Below are the code and all the weights of a small trained network. Each question names an input and a class and asks about switching units off, where a switched-off unit gives its printed mean instead of its output.

import numpy as np


def w(rows, s, z=0):
    codes = np.array(rows[::2]) - 128.0
    scale = np.full(codes.shape[1], s)
    scale[-1] = z or s
    return codes * scale


def f(y):
    return np.maximum(y, 0)


def log_softmax(a):
    a = a - a.max(-1, keepdims=True)
    return a - np.log(np.exp(a).sum(-1, keepdims=True))


def net(x, mask):
    res = np.array(x, float).reshape(1, 2) / 4 @ E
    y = f(res @ A[0][:, :-1].T + A[0][:, -1])
    res = res + np.where(mask, y, B[0][:, -1]) @ B[0][:, :-1]
    return log_softmax(res[-1] @ U[:, :-1].T + U[:, -1])


A, B = {}, {}
E = w([
[239,98,126,71,182,181,232,209],'x0',
[141,77,126,232,2,88,137,49],'x1',
],0.0093)
A[0] = w([
[109,126,137,181,86,72,110,45,166],'neuron 1',
[62,155,123,151,92,69,56,71,214],'neuron 2',
[180,100,139,101,142,187,176,173,253],'neuron 3',
[111,163,134,42,251,169,125,179,202],'neuron 4',
[159,145,139,103,169,158,153,189,112],'neuron 5',
[140,149,124,141,135,128,128,129,95],'neuron 6',
],0.012,0.0039)
B[0] = w([
[114,51,118,220,7,175,119,18,198],'neuron 1',
[39,62,186,140,45,122,32,149,211],'neuron 2',
[196,158,24,174,147,101,177,61,222],'neuron 3',
[98,191,132,79,250,173,90,161,254],'neuron 4',
[139,136,86,169,184,167,121,77,196],'neuron 5',
[94,121,141,134,141,101,123,135,128],'neuron 6',
],0.011,0.019)
U = w([
[211,107,96,146,86,73,225,108,248],'0',
[151,193,88,101,197,175,133,134,54],'1',
[72,57,173,140,71,142,72,109,132],'2',
[143,147,199,97,106,106,159,174,1],'3',
[69,148,203,47,144,120,75,255,216],'4',
],0.01,0.0032)

Each question gives the input, the list of numbers given to net, and the class t.
The units are the neurons (one row each of A and B). Each row of codes is followed by its name. A weight is (code - 128) times the scale printed after its matrix; where a second scale follows, it is the last column's (A, B and U).
mask holds one flag per neuron, in row order. A switched-off neuron (its flag False) gives its mean, the last column of its row in B, instead of its output. The means were averaged over made-up inputs and are rounded, as every weight is.
A unit's drop is (log p(t) with every unit on - log p(t) with that unit switched off) / (log p(t) with every unit on - log p(t) with every unit switched off).
The circuit of an input: a set's keep is (log p(t) with only the set's units on - log p(t) with every unit switched off) / (log p(t) with every unit on - log p(t) with every unit switched off). Starting from all 6 units, units are removed one at a time, each time the one whose removal leaves the highest keep (on an exact tie, the one counted first), for as long as the keep stays at least 0.8.
circuit, biggest first: the units of the circuit, biggest drop first
top k neurons: the k neurons with the biggest drops, biggest first
drop when u is switched off: that unit's drop, to one decimal
input [5,5], class 0: circuit, biggest first -> [neuron 4]
input [2,5], class 0: top 2 neurons -> [neuron 2; neuron 4]
input [7,2], class 0: top 2 neurons -> [neuron 4; neuron 3]
input [-2,-2], class 4: circuit, biggest first -> [neuron 1; neuron 3]
input [-1,-1], class 4: top 3 neurons -> [neuron 1; neuron 3; neuron 5]
input [-4,-8], class 4: top 2 neurons -> [neuron 3; neuron 1]
input [3,5], class 0: top 2 neurons -> [neuron 2; neuron 4]
input [-3,-3], class 4: top 2 neurons -> [neuron 1; neuron 3]
input [6,3], class 0: drop when neuron 4 is switched off -> 1.9
input [2,1], class 0: drop when neuron 2 is switched off -> 0.2
input [2,3], class 0: drop when neuron 4 is switched off -> 1.1
input [3,6], class 0: drop when neuron 2 is switched off -> 1.7
